Below are the code and all the weights of a small trained network. Each question names an input and a class and asks about switching units off, where a switched-off unit gives its printed mean instead of its output.

import numpy as np


def w(rows, s, z=0):
    codes = np.array(rows[::2]) - 128.0
    scale = np.full(codes.shape[1], s)
    scale[-1] = z or s
    return codes * scale


def f(y):
    return np.maximum(y, 0)


def log_softmax(a):
    a = a - a.max(-1, keepdims=True)
    return a - np.log(np.exp(a).sum(-1, keepdims=True))


def net(x, mask):
    res = np.array(x, float).reshape(1, 8) / 4 @ E
    y = f(res @ A[0][:, :-1].T + A[0][:, -1])
    res = res + np.where(mask, y, B[0][:, -1]) @ B[0][:, :-1]
    return log_softmax(res[-1] @ U[:, :-1].T + U[:, -1])


A, B = {}, {}
E = w([
[59,127,193,196,203,126,121,17],'x0',
[135,128,116,116,124,139,134,110],'x1',
[134,113,131,122,129,123,100,130],'x2',
[160,2,155,163,56,198,203,107],'x3',
[149,120,109,110,122,148,110,95],'x4',
[41,70,54,105,69,34,174,83],'x5',
[143,25,64,80,247,93,188,178],'x6',
[125,132,115,145,137,138,133,139],'x7',
],0.0057)
A[0] = w([
[110,172,148,143,163,100,96,51,128],'N1',
[136,160,99,164,121,171,95,132,254],'N2',
[96,190,192,195,1,114,99,111,2],'N3',
[85,229,100,74,188,73,64,162,96],'N4',
[71,125,182,211,168,147,110,77,122],'N5',
[151,81,145,145,92,189,211,103,145],'N6',
[181,225,178,190,34,143,91,74,52],'N7',
[237,184,203,147,197,213,114,150,85],'N8',
[62,117,66,167,79,57,159,111,137],'N9',
[135,141,198,198,132,129,105,235,137],'N10',
[191,157,77,57,52,115,94,244,129],'N11',
[105,198,129,203,33,137,81,100,34],'N12',
],0.0066,0.0026)
B[0] = w([
[124,171,157,184,33,181,162,133,204],'N1',
[132,95,212,117,109,114,116,104,209],'N2',
[143,127,46,153,195,75,55,219,235],'N3',
[63,42,165,76,92,254,90,180,252],'N4',
[173,189,114,144,80,126,215,57,225],'N5',
[88,62,179,89,112,171,66,192,228],'N6',
[105,69,55,107,184,77,108,181,251],'N7',
[176,79,162,38,78,37,131,72,249],'N8',
[176,131,197,21,59,99,174,91,238],'N9',
[150,149,164,68,107,132,137,46,201],'N10',
[173,227,91,182,87,189,199,63,248],'N11',
[176,50,99,156,240,79,92,193,221],'N12',
],0.0065,0.0046)
U = w([
[132,146,152,134,101,164,126,89,252],'0',
[158,136,183,50,88,83,137,62,92],'1',
[42,75,185,134,72,253,77,171,111],'2',
[133,76,37,160,247,74,121,195,51],'3',
[170,241,103,232,54,201,207,24,99],'4',
],0.0049,0.0032)

Each question gives the input, the list of numbers given to net, and the class t.
The units are the neurons (one row each of A and B). Each row of codes is followed by its name. A weight is (code - 128) times the scale printed after its matrix; where a second scale follows, it is the last column's (A, B and U).
mask holds one flag per neuron, in row order. A switched-off neuron (its flag False) gives its mean, the last column of its row in B, instead of its output. The means were averaged over made-up inputs and are rounded, as every weight is.
A unit's drop is (log p(t) with every unit on - log p(t) with that unit switched off) / (log p(t) with every unit on - log p(t) with every unit switched off).
The circuit of an input: a set's keep is (log p(t) with only the set's units on - log p(t) with every unit switched off) / (log p(t) with every unit on - log p(t) with every unit switched off). Starting from all 12 units, units are removed one at a time, each time the one whose removal leaves the highest keep (on an exact tie, the one counted first), for as long as the keep stays at least 0.8.
units of the circuit, in order: the units of the circuit, biggest drop first
unit that matters most: the unit with the biggest drop
top k neurons: the k neurons with the biggest drops, biggest first
drop of u: that unit's drop, to one decimal
input [-8,4,-8,-5,6,4,-8,6], class 3: unit that matters most	N12
input [-4,-3,4,2,-3,-2,-2,-7], class 4: units of the circuit, in order	(N11, N4)
input [-1,-3,4,-6,4,4,-7,-1], class 3: units of the circuit, in order	(N12, N3)
input [4,1,-3,1,-6,-6,-8,5], class 3: top 3 neurons	(N7, N3, N12)
input [8,4,5,-6,-1,7,5,3], class 4: units of the circuit, in order	(N1, N5)
input [5,5,1,-6,1,2,3,2], class 2: top 2 neurons	(N4, N11)
input [2,-8,0,6,-5,-7,5,-4], class 1: units of the circuit, in order	(N8, N10)
input [-3,-8,6,-5,2,-6,-8,2], class 3: units of the circuit, in order	(N7, N12)
input [3,1,0,-4,0,3,-5,3], class 3: top 3 neurons	(N12, N3, N7)
input [8,6,5,0,-7,3,-3,6], class 4: top 2 neurons	(N5, N1)
input [4,-2,-1,-6,5,1,2,8], class 2: top 3 neurons	(N4, N11, N8)
input [-7,6,8,2,-4,-5,-2,1], class 4: top 2 neurons	(N11, N4)
input [-5,-3,0,3,-3,-2,2,5], class 4: top 2 neurons	(N11, N4)
input [-7,-8,8,-5,-5,-3,-3,2], class 4: units of the circuit, in order	(N11)
input [7,7,-5,4,7,-8,-8,-1], class 1: top 3 neurons	(N8, N5, N2)
input [-3,0,8,-8,6,-4,1,-5], class 2: top 3 neurons	(N4, N5, N9)
input [2,6,-7,8,-6,-8,3,-2], class 1: top 2 neurons	(N8, N4)
input [2,7,-3,-2,-4,-8,-4,2], class 1: top 2 neurons	(N8, N10)
input [-1,2,-4,-6,-4,-2,0,4], class 2: drop of N6	-0.2
input [-7,-2,5,0,3,-6,4,-4], class 4: drop of N7	0.1
input [7,5,8,-1,-3,3,-7,1], class 3: drop of N7	0.3
input [0,-2,7,6,4,-3,-8,8], class 3: drop of N7	0.2
input [5,-2,7,-2,-3,3,-1,3], class 4: unit that matters most	N5
